Below is a small trained network, with its code and all its weights. Each question gives an input and a class and asks what happens when units are switched off, that is, made to give their printed mean instead of their output.

import numpy as np


def w(rows, s, z=0):
    codes = np.array(rows[::2]) - 128.0
    scale = np.full(codes.shape[1], s)
    scale[-1] = z or s
    return codes * scale


def f(y):
    return y / 2 * (1 + np.tanh(0.7978845608 * (y + 0.044715 * y**3)))


def log_softmax(a):
    a = a - a.max(-1, keepdims=True)
    return a - np.log(np.exp(a).sum(-1, keepdims=True))


def net(x, mask):
    res = np.array(x, float).reshape(1, 8) / 4 @ E
    y = f(res @ A[0][:, :-1].T + A[0][:, -1])
    res = res + np.where(mask, y, B[0][:, -1]) @ B[0][:, :-1]
    return log_softmax(res[-1] @ U[:, :-1].T + U[:, -1])


A, B = {}, {}
E = w([
[192,171,233,40,154,133,221,233],'x0',
[113,127,136,134,120,123,136,126],'x1',
[134,131,128,129,122,129,131,116],'x2',
[90,133,142,148,138,127,134,129],'x3',
[68,244,150,132,46,85,38,192],'x4',
[137,132,112,128,125,129,132,139],'x5',
[172,3,117,59,64,173,27,205],'x6',
[126,118,127,132,110,129,136,123],'x7',
],0.0051)
A[0] = w([
[170,41,106,121,226,255,215,53,107],'neuron 0',
[107,219,107,194,173,43,212,65,114],'neuron 1',
[86,107,82,176,103,121,68,51,119],'neuron 2',
[170,56,89,76,50,170,91,190,218],'neuron 3',
[149,155,191,67,140,174,192,184,67],'neuron 4',
[156,136,217,86,141,131,181,182,62],'neuron 5',
[98,101,40,206,145,166,67,65,83],'neuron 6',
[73,168,143,127,98,97,119,172,254],'neuron 7',
],0.0061,0.003)
B[0] = w([
[187,236,170,190,47,188,61,213,227],'neuron 0',
[85,192,162,36,128,184,170,126,213],'neuron 1',
[167,115,130,72,70,98,170,171,178],'neuron 2',
[62,140,143,81,159,183,95,42,254],'neuron 3',
[93,37,73,138,79,64,174,191,175],'neuron 4',
[124,61,68,108,85,17,196,187,170],'neuron 5',
[130,94,96,57,63,3,189,229,183],'neuron 6',
[151,142,132,221,142,159,60,98,196],'neuron 7',
],0.0064,0.0053)
U = w([
[123,82,71,99,90,2,172,194,1],'0',
[154,168,147,193,96,196,89,163,139],'1',
[116,120,123,145,146,157,128,97,205],'2',
[77,144,142,60,161,213,127,86,95],'3',
[143,112,136,158,177,119,112,102,195],'4',
[130,107,95,172,181,138,127,116,134],'5',
],0.0078,0.0031)

Each question gives the input, the list of numbers given to net, and the class t.
The units are the neurons (one row each of A and B). Each row of codes is followed by its name. A weight is (code - 128) times the scale printed after its matrix; where a second scale follows, it is the last column's (A, B and U).
mask holds one flag per neuron, in row order. A switched-off neuron (its flag False) gives its mean, the last column of its row in B, instead of its output. The means were averaged over made-up inputs and are rounded, as every weight is.
A unit's drop is (log p(t) with every unit on - log p(t) with that unit switched off) / (log p(t) with every unit on - log p(t) with every unit switched off).
The circuit of an input: a set's keep is (log p(t) with only the set's units on - log p(t) with every unit switched off) / (log p(t) with every unit on - log p(t) with every unit switched off). Starting from all 8 units, units are removed one at a time, each time the one whose removal leaves the highest keep (on an exact tie, the one counted first), for as long as the keep stays at least 0.8.
circuit, biggest first: the units of the circuit, biggest drop first
most important unit: the unit with the biggest drop
k most important neurons: the k neurons with the biggest drops, biggest first
drop when u is switched off: that unit's drop, to one decimal
input [-6,4,7,-2,1,-6,-5,-6], class 0: 3 most important neurons : [neuron 6; neuron 3; neuron 2]
input [-2,-1,-6,-5,0,-1,-8,-2], class 3: circuit, biggest first : [neuron 1]
input [-2,4,7,-3,6,1,7,0], class 3: 2 most important neurons : [neuron 3; neuron 0]
input [5,-1,1,-4,-7,5,3,-1], class 1: 2 most important neurons : [neuron 0; neuron 6]
input [-8,-8,8,-4,-8,0,-8,0], class 0: 2 most important neurons : [neuron 6; neuron 2]
input [7,-8,-1,-4,0,1,-4,1], class 0: circuit, biggest first : [neuron 5; neuron 4]
input [8,-6,-1,-6,0,-6,-2,-6], class 0: 2 most important neurons : [neuron 5; neuron 4]
input [6,-7,-5,2,1,4,-3,0], class 0: 4 most important neurons : [neuron 5; neuron 4; neuron 3; neuron 0]
input [0,-2,-3,-2,-8,-2,-8,3], class 1: 2 most important neurons : [neuron 0; neuron 3]
input [-8,-4,-3,6,-1,-1,-4,2], class 0: 2 most important neurons : [neuron 6; neuron 2]
input [-6,4,-7,-7,-8,4,3,-7], class 1: 3 most important neurons : [neuron 0; neuron 5; neuron 4]
input [8,-4,-6,-3,7,5,-2,-5], class 0: 2 most important neurons : [neuron 5; neuron 4]
input [-6,1,-3,-2,-5,5,-5,-5], class 0: 3 most important neurons : [neuron 6; neuron 3; neuron 2]
input [-1,-1,5,-3,-8,-8,8,5], class 1: 2 most important neurons : [neuron 0; neuron 1]
input [8,3,8,2,1,-6,-7,4], class 0: most important unit : neuron 5
input [3,7,8,-8,-8,6,-3,0], class 1: drop when neuron 0 is switched off : 1.0
input [-4,-3,-8,-2,-1,-2,8,-4], class 3: drop when neuron 2 is switched off : 0.0
input [-6,7,4,5,-8,3,-6,8], class 1: drop when neuron 5 is switched off : 0.1
